arr =
[[ 6.84 -0.74 -1.17  0.86 -2.47]
 [ 3.62 -2.11  2.31 -2.39 -1.09]
 [ 5.33 -2.13  1.77 -2.27 -1.67]
 [ 3.06  0.60 -2.07  2.72 -0.94]
 [ 1.93 -2.53  3.37 -1.71 -1.02]
 [-2.52  1.69 -2.07  3.56  0.96]
 [ 7.69 -1.43 -0.25 -0.46 -2.66]
 [ 4.37 -1.93  1.89 -2.24 -1.08]
 [ 3.82  0.42 -2.00  2.38 -1.19]
 [ 3.54 -2.54  2.88 -2.18 -1.47]
 [ 5.79 -0.25 -1.55  1.42 -1.91]
 [ 4.02  0.35 -1.87  2.35 -1.10]
 [-1.24 -2.00  3.48 -0.70 -0.04]
 [ 3.72  0.41 -1.85  2.58 -0.99]
 [ 1.87  0.93 -2.20  3.00 -0.48]]
Indices start at 0.
row 0 col 0: 6.84
row 5 col 1: 1.69
row 2 col 0: 5.33
row 0 col 2: -1.17
row 0 col 3: 0.86
row 7 col 4: -1.08
row 4 col 4: -1.02
row 13 col 0: 3.72
row 4 col 0: 1.93
row 12 col 4: -0.04
row 8 col 1: 0.42
row 9 col 2: 2.88
row 3 col 2: -2.07
row 4 col 1: -2.53
row 8 col 4: -1.19
row 10 col 3: 1.42
row 5 col 0: -2.52
row 14 col 2: -2.20
row 0 col 1: -0.74
row 14 col 4: -0.48
row 10 col 2: -1.55
row 5 col 2: -2.07
row 14 col 3: 3.00
row 2 col 3: -2.27
row 4 col 3: -1.71
row 13 col 4: -0.99
row 1 col 4: -1.09
row 7 col 3: -2.24
row 9 col 3: -2.18
row 11 col 4: -1.10
row 10 col 0: 5.79
row 13 col 2: -1.85

X =
[[4106 7706 6286 8426 5530 8618 3610 7841 2973 8035 8360 4203 8088 8262
  8663]
 [6275 6653 6738 3854 1740 4010 6079 3472 2007 3542 6643 6471 3634 3760
  6339]
 [4155 7399 6112 7940 4891 8148 3702 7391 2673 7545 7992 4322 7616 7781
  8251]]
X[0,0] -> 4106
X[1,0] -> 6275
X[1,10] -> 6643
X[0,6] -> 3610
X[1,2] -> 6738
X[1,3] -> 3854
X[1,11] -> 6471
X[1,12] -> 3634
X[2,3] -> 7940
X[0] -> [4106, 7706, 6286, 8426, 5530, 8618, 3610, 7841, 2973, 8035, 8360, 4203, 8088, 8262, 8663]
X[:, 10] -> [8360, 6643, 7992]
X[:, 2] -> [6286, 6738, 6112]
X[0,8] -> 2973
X[:, 12] -> [8088, 3634, 7616]
X[1,9] -> 3542
X[0,5] -> 8618
X[1,13] -> 3760
X[2,6] -> 3702
X[:, 11] -> [4203, 6471, 4322]
X[1,4] -> 1740

W =
[[-0.28  0.82  0.84 -0.73  0.45  2.87  2.34  0.85 -0.31  0.04  1.89]
 [ 0.74 -2.56 -2.61  2.18 -1.33 -8.60 -7.12 -2.56  0.89 -0.18 -5.57]
 [ 0.00  0.02 -0.01  0.02  0.01  0.01 -0.01  0.00  0.00  0.00  0.02]
 [ 0.47 -1.70 -1.67  1.43 -0.88 -5.73 -4.80 -1.72  0.60 -0.10 -3.70]
 [ 0.49 -1.72 -1.74  1.45 -0.88 -5.74 -4.77 -1.69  0.60 -0.08 -3.70]]
W[0,0] = -0.28
W[0,10] = 1.89
W[:, 10] = [1.89, -5.57, 0.02, -3.70, -3.70]
W[1,6] = -7.12
W[4,4] = -0.88
W[1,0] = 0.74
W[2] = [0.00, 0.02, -0.01, 0.02, 0.01, 0.01, -0.01, 0.00, 0.00, 0.00, 0.02]
W[2,4] = 0.01
W[0,3] = -0.73
W[0,2] = 0.84
W[1,8] = 0.89
W[4,8] = 0.60
W[0,6] = 2.34
W[2,6] = -0.01
W[4,0] = 0.49
W[0,8] = -0.31
W[3,8] = 0.60
W[4,10] = -3.70
W[0,7] = 0.85
W[4,3] = 1.45
W[0,1] = 0.82
W[3,6] = -4.80
W[1,7] = -2.56
W[:, 2] = [0.84, -2.61, -0.01, -1.67, -1.74]
W[2,0] = 0.00
W[1,5] = -8.60
W[2,8] = 0.00
W[0,9] = 0.04
W[2,9] = 0.00
W[1] = [0.74, -2.56, -2.61, 2.18, -1.33, -8.60, -7.12, -2.56, 0.89, -0.18, -5.57]
W[0,5] = 2.87
W[:, 3] = [-0.73, 2.18, 0.02, 1.43, 1.45]
W[4,7] = -1.69

x =
[[-1.83 -0.93 -0.15 -6.52 -1.74  0.57]
 [-7.00 -4.27  2.79 -5.32  0.68  3.76]
 [ 2.80  3.71 -5.21  1.66  2.37 -2.95]
 [-4.91 -4.37  3.43 -1.38 -2.24  3.18]]
Indices start at 0.
(0, 0)	-1.83
(2, 3)	1.66
(3, 4)	-2.24
(0, 5)	0.57
(2, 0)	2.80
(2, 5)	-2.95
(3, 1)	-4.37
(3, 5)	3.18
(1, 5)	3.76
(3, 0)	-4.91
(2, 2)	-5.21
(0, 4)	-1.74
(1, 2)	2.79
